Below is a small trained network, with its code and all its weights. Each question gives an input and a class and asks what happens when units are switched off, that is, made to give their printed mean instead of their output.

import numpy as np


def w(rows, s, z=0):
    codes = np.array(rows[::2]) - 128.0
    scale = np.full(codes.shape[1], s)
    scale[-1] = z or s
    return codes * scale


def norm(h):
    return h / np.sqrt((h * h).mean(-1, keepdims=True) + 1e-5)


def f(y):
    return y / 2 * (1 + np.tanh(0.7978845608 * (y + 0.044715 * y**3)))


def log_softmax(a):
    a = a - a.max(-1, keepdims=True)
    return a - np.log(np.exp(a).sum(-1, keepdims=True))


def net(x, mask):
    res = np.array(x, float).reshape(1, 4) / 4 @ E
    u = 0
    for l in range(4):
        y = f(norm(res) @ A[l][:, :-1].T + A[l][:, -1])
        res = res + np.where(mask[u : u + 7], y, B[l][:, -1]) @ B[l][:, :-1]
        u += 7
    return log_softmax(norm(res)[-1] @ U[:, :-1].T + U[:, -1])


A, B = {}, {}
E = w([
[166,15,200,239,84,73,74,79,120,133],'x0',
[254,165,63,99,88,79,175,28,149,87],'x1',
[156,88,198,32,240,220,37,40,148,104],'x2',
[139,132,135,133,127,137,127,139,122,116],'x3',
],0.0099)
A[0] = w([
[6,103,175,123,121,169,95,189,73,177,22],'L0N0',
[146,65,161,172,70,157,125,92,147,151,2],'L0N1',
[153,48,174,226,112,126,78,91,131,152,12],'L0N2',
[239,157,49,71,74,126,164,49,152,71,46],'L0N3',
[108,233,78,47,192,205,199,193,161,171,6],'L0N4',
[95,111,184,42,186,214,131,70,130,81,48],'L0N5',
[1,71,113,153,184,182,73,239,143,123,15],'L0N6',
],0.0065,0.0057)
B[0] = w([
[95,166,162,202,183,172,199,72,148,176,221],'L0N0',
[82,173,110,83,113,83,107,110,121,120,136],'L0N1',
[53,136,129,60,57,133,106,99,99,37,196],'L0N2',
[99,164,243,178,185,174,199,105,134,168,255],'L0N3',
[52,127,141,67,7,89,74,102,59,1,240],'L0N4',
[206,84,57,117,90,149,114,193,180,207,227],'L0N5',
[156,171,201,177,191,130,240,64,109,151,243],'L0N6',
],0.0088,0.005)
A[1] = w([
[111,141,68,163,99,71,194,254,80,168,75],'L1N0',
[120,34,136,186,105,52,47,110,100,54,2],'L1N1',
[94,130,164,129,94,156,116,135,124,150,39],'L1N2',
[213,141,66,129,143,81,164,30,97,110,102],'L1N3',
[97,107,159,153,173,151,112,205,102,140,22],'L1N4',
[159,103,143,168,131,126,142,106,124,172,97],'L1N5',
[170,107,115,88,196,126,54,126,98,165,15],'L1N6',
],0.0088,0.0048)
B[1] = w([
[254,38,81,120,191,235,4,156,223,195,254],'L1N0',
[51,169,142,30,23,86,77,135,78,14,219],'L1N1',
[179,142,190,134,105,105,147,122,137,112,125],'L1N2',
[28,79,241,168,203,171,209,234,97,179,215],'L1N3',
[155,129,147,156,171,59,203,126,132,88,144],'L1N4',
[63,204,89,41,133,182,146,118,138,99,179],'L1N5',
[120,48,16,170,111,134,127,161,118,227,154],'L1N6',
],0.0071,0.005)
A[2] = w([
[57,238,11,13,138,118,113,177,108,62,20],'L2N0',
[230,66,39,134,165,136,32,143,145,191,29],'L2N1',
[106,143,56,163,105,130,135,177,138,136,69],'L2N2',
[248,175,131,138,137,91,251,19,145,87,52],'L2N3',
[185,146,2,222,78,94,144,170,161,189,33],'L2N4',
[196,51,98,68,221,160,48,111,134,142,19],'L2N5',
[196,111,119,88,187,145,59,106,104,145,2],'L2N6',
],0.0073,0.0043)
B[2] = w([
[146,153,90,97,30,19,107,50,2,42,254],'L2N0',
[159,56,76,154,135,146,129,129,220,160,254],'L2N1',
[156,128,112,79,143,196,135,84,121,135,137],'L2N2',
[56,160,202,217,165,162,180,212,131,185,217],'L2N3',
[145,65,78,113,147,149,64,105,213,138,199],'L2N4',
[144,142,80,130,117,83,96,174,171,159,234],'L2N5',
[153,89,108,128,98,129,138,192,159,158,154],'L2N6',
],0.009,0.0038)
A[3] = w([
[89,157,180,194,229,128,208,118,95,187,64],'L3N0',
[136,133,122,139,156,146,118,113,100,143,54],'L3N1',
[199,96,100,82,206,171,61,133,171,146,4],'L3N2',
[187,82,74,102,154,147,79,159,190,167,62],'L3N3',
[189,112,118,99,161,141,93,109,136,155,18],'L3N4',
[146,158,160,155,127,155,186,121,99,167,28],'L3N5',
[104,75,168,158,37,1,75,62,77,91,32],'L3N6',
],0.009,0.0036)
B[3] = w([
[58,153,173,199,216,102,197,234,142,196,250],'L3N0',
[97,155,139,134,92,85,151,132,168,129,122],'L3N1',
[179,84,45,182,78,53,105,128,170,102,181],'L3N2',
[254,75,119,123,123,102,41,62,220,146,197],'L3N3',
[111,131,114,152,79,109,97,155,194,134,142],'L3N4',
[77,71,187,163,157,145,141,115,148,163,167],'L3N5',
[153,219,67,37,105,125,181,114,77,34,218],'L3N6',
],0.0076,0.011)
U = w([
[65,156,223,220,243,143,215,206,135,207,95],'0',
[124,168,109,56,49,98,98,99,21,10,247],'1',
[251,56,72,145,133,121,25,153,255,189,22],'2',
],0.0098,0.0014)

Each question gives the input, the list of numbers given to net, and the class t.
The units are the neurons (one row each of A and B). Each row of codes is followed by its name. A weight is (code - 128) times the scale printed after its matrix; where a second scale follows, it is the last column's (A, B and U).
mask holds one flag per neuron, layer by layer. A switched-off neuron (its flag False) gives its mean, the last column of its row in B, instead of its output. The means were averaged over made-up inputs and are rounded, as every weight is.
A unit's drop is (log p(t) with every unit on - log p(t) with that unit switched off) / (log p(t) with every unit on - log p(t) with every unit switched off).
The circuit of an input: a set's keep is (log p(t) with only the set's units on - log p(t) with every unit switched off) / (log p(t) with every unit on - log p(t) with every unit switched off). Starting from the 12 units with the biggest drops (on a tie, the unit counted first), units are removed one at a time, each time the one whose removal leaves the highest keep (on an exact tie, the one counted first), for as long as the keep stays at least 0.8.
circuit, biggest first: the units of the circuit, biggest drop first
most important unit: the unit with the biggest drop
top k neurons: the k neurons with the biggest drops, biggest first
k most important neurons of layer l: the k neurons of layer l with the biggest drops, biggest first
drop of u: that unit's drop, to one decimal
input [-1,6,5,-5], class 0: most important unit -> L0N3
input [-3,6,-8,-6], class 2: top 2 neurons -> (L1N0; L0N6)
input [5,-4,-2,7], class 1: 2 most important neurons of layer 0 -> (L0N2; L0N3)
input [4,4,-3,2], class 0: top 2 neurons -> (L0N4; L0N3)
input [1,3,-4,7], class 2: top 3 neurons -> (L1N0; L0N6; L0N0)
input [8,-2,8,1], class 1: top 2 neurons -> (L1N1; L0N2)
input [6,5,-3,7], class 1: top 4 neurons -> (L0N6; L1N1; L0N0; L0N2)
input [3,3,-3,4], class 0: top 2 neurons -> (L0N4; L0N5)
input [-8,-7,-4,-4], class 1: 2 most important neurons of layer 0 -> (L0N4; L0N3)
input [7,-1,6,-1], class 1: circuit, biggest first -> (L1N1; L0N2)
input [5,6,-6,-1], class 0: top 2 neurons -> (L0N5; L0N3)
input [-1,-6,-8,-7], class 2: top 2 neurons -> (L1N0; L0N3)
input [7,7,-5,-5], class 0: top 4 neurons -> (L0N4; L0N3; L2N0; L2N3)
input [-2,1,2,8], class 1: circuit, biggest first -> (L0N4)
input [-1,-5,-7,-5], class 2: drop of L1N0 -> 1.3
input [-4,-3,-6,5], class 2: drop of L1N0 -> 1.6
input [-4,5,0,6], class 0: drop of L0N3 -> 4.5
